Below are the code and all the weights of a small trained network. Each question names an input and a class and asks about switching units off, where a switched-off unit gives its printed mean instead of its output.

import numpy as np


def w(rows, s, z=0):
    codes = np.array(rows[::2]) - 128.0
    scale = np.full(codes.shape[1], s)
    scale[-1] = z or s
    return codes * scale


def norm(h):
    return h / np.sqrt((h * h).mean(-1, keepdims=True) + 1e-5)


def f(y):
    return y / 2 * (1 + np.tanh(0.7978845608 * (y + 0.044715 * y**3)))


def log_softmax(a):
    a = a - a.max(-1, keepdims=True)
    return a - np.log(np.exp(a).sum(-1, keepdims=True))


def net(x, mask):
    res = np.array(x, float).reshape(1, 5) / 4 @ E
    u = 0
    for l in range(3):
        y = f(norm(res) @ A[l][:, :-1].T + A[l][:, -1])
        res = res + np.where(mask[u : u + 11], y, B[l][:, -1]) @ B[l][:, :-1]
        u += 11
    return log_softmax(norm(res)[-1] @ U[:, :-1].T + U[:, -1])


A, B = {}, {}
E = w([
[129,125,129,127],'x0',
[42,175,121,91],'x1',
[111,104,10,166],'x2',
[194,174,94,62],'x3',
[120,254,121,245],'x4',
],0.0058)
A[0] = w([
[99,171,91,152,253],'0.n0',
[112,193,81,48,130],'0.n1',
[119,59,144,182,25],'0.n2',
[227,169,110,68,172],'0.n3',
[83,94,161,155,84],'0.n4',
[122,75,167,185,142],'0.n5',
[101,56,29,129,123],'0.n6',
[145,159,183,129,4],'0.n7',
[4,140,142,105,137],'0.n8',
[134,110,200,100,58],'0.n9',
[97,105,141,144,97],'0.n10',
],0.011,0.0026)
B[0] = w([
[148,103,61,61,232],'0.n0',
[252,55,168,201,216],'0.n1',
[180,101,148,185,156],'0.n2',
[191,82,129,185,254],'0.n3',
[195,169,119,183,147],'0.n4',
[219,100,83,150,186],'0.n5',
[138,201,34,63,251],'0.n6',
[92,147,143,91,142],'0.n7',
[241,2,134,225,208],'0.n8',
[66,127,113,77,169],'0.n9',
[165,143,137,119,130],'0.n10',
],0.0076,0.0041)
A[1] = w([
[213,90,106,117,183],'1.n0',
[119,130,248,106,167],'1.n1',
[197,94,124,108,187],'1.n2',
[126,181,116,167,3],'1.n3',
[106,138,206,129,96],'1.n4',
[130,133,210,142,81],'1.n5',
[88,206,111,149,56],'1.n6',
[89,163,69,164,46],'1.n7',
[179,134,100,152,111],'1.n8',
[92,62,122,54,95],'1.n9',
[139,106,213,149,126],'1.n10',
],0.011,0.0025)
B[1] = w([
[87,79,175,174,255],'1.n0',
[185,131,2,98,164],'1.n1',
[83,128,136,193,224],'1.n2',
[108,155,142,116,130],'1.n3',
[160,139,77,126,134],'1.n4',
[127,115,75,117,145],'1.n5',
[133,167,131,128,128],'1.n6',
[127,163,106,104,138],'1.n7',
[110,95,171,133,189],'1.n8',
[74,194,154,129,145],'1.n9',
[108,114,54,161,166],'1.n10',
],0.0096,0.009)
A[2] = w([
[127,219,143,174,87],'2.n0',
[123,174,118,122,51],'2.n1',
[101,132,127,164,253],'2.n2',
[80,188,132,64,45],'2.n3',
[179,124,85,72,84],'2.n4',
[153,202,117,115,156],'2.n5',
[222,101,144,106,108],'2.n6',
[1,54,125,94,93],'2.n7',
[165,95,123,107,135],'2.n8',
[120,182,129,172,185],'2.n9',
[128,107,91,125,117],'2.n10',
],0.013,0.0033)
B[2] = w([
[174,140,158,76,159],'2.n0',
[98,119,154,115,112],'2.n1',
[195,72,205,73,254],'2.n2',
[87,61,204,192,125],'2.n3',
[214,125,28,148,160],'2.n4',
[159,38,146,62,148],'2.n5',
[69,182,43,254,164],'2.n6',
[187,142,198,25,202],'2.n7',
[107,229,132,171,169],'2.n8',
[77,51,233,60,181],'2.n9',
[184,152,137,162,190],'2.n10',
],0.0071,0.0046)
U = w([
[144,75,132,167,210],'0',
[150,88,141,218,91],'1',
[149,140,8,108,129],'2',
[137,122,187,23,181],'3',
[143,91,131,139,192],'4',
[41,135,130,144,64],'5',
[9,223,141,113,14],'6',
[6,211,152,111,2],'7',
],0.014,0.007)

Each question gives the input, the list of numbers given to net, and the class t.
The units are the neurons (one row each of A and B). Each row of codes is followed by its name. A weight is (code - 128) times the scale printed after its matrix; where a second scale follows, it is the last column's (A, B and U).
mask holds one flag per neuron, layer by layer. A switched-off neuron (its flag False) gives its mean, the last column of its row in B, instead of its output. The means were averaged over made-up inputs and are rounded, as every weight is.
A unit's drop is (log p(t) with every unit on - log p(t) with that unit switched off) / (log p(t) with every unit on - log p(t) with every unit switched off).
The circuit of an input: a set's keep is (log p(t) with only the set's units on - log p(t) with every unit switched off) / (log p(t) with every unit on - log p(t) with every unit switched off). Starting from the 12 units with the biggest drops (on a tie, the unit counted first), units are removed one at a time, each time the one whose removal leaves the highest keep (on an exact tie, the one counted first), for as long as the keep stays at least 0.8.
units of the circuit, in order: the units of the circuit, biggest drop first
most important unit: the unit with the biggest drop
k most important neurons: the k neurons with the biggest drops, biggest first
k most important neurons of layer l: the k neurons of layer l with the biggest drops, biggest first
drop of u: that unit's drop, to one decimal
input [-1,0,2,0,-5], class 3: most important unit -> 2.n7
input [-1,-6,-6,-1,8], class 3: 2 most important neurons -> 0.n8, 0.n1
input [-2,-7,-2,-7,8], class 3: 4 most important neurons -> 0.n8, 0.n1, 0.n3, 2.n9
input [0,4,-6,5,3], class 2: units of the circuit, in order -> 1.n1, 0.n6, 0.n5, 0.n7
input [1,-1,-3,-2,-4], class 3: 4 most important neurons -> 1.n9, 0.n9, 0.n5, 2.n7
input [-5,0,4,-4,5], class 3: 2 most important neurons of layer 2 -> 2.n9, 2.n6
input [-6,7,-7,7,8], class 3: 2 most important neurons of layer 1 -> 1.n3, 1.n6
input [-6,-1,4,7,-8], class 3: 3 most important neurons of layer 0 -> 0.n8, 0.n5, 0.n4
input [2,-2,-2,7,-4], class 1: 2 most important neurons -> 0.n3, 0.n1
input [-3,0,5,-5,6], class 3: 2 most important neurons -> 0.n1, 0.n3
input [4,3,0,8,-7], class 1: 2 most important neurons -> 0.n1, 0.n3
input [0,0,-7,5,-5], class 2: 2 most important neurons -> 1.n1, 0.n8
input [-7,-7,-8,0,-8], class 2: 2 most important neurons of layer 1 -> 1.n1, 1.n8
input [8,-2,8,-2,-6], class 2: units of the circuit, in order -> 0.n6
input [-7,4,-7,7,2], class 1: 3 most important neurons -> 0.n1, 0.n3, 1.n2
input [7,2,8,1,2], class 2: drop of 1.n8 -> 0.0
input [-5,2,-5,8,-4], class 1: drop of 0.n3 -> 0.4
input [3,7,-2,8,-7], class 1: drop of 0.n3 -> 0.3
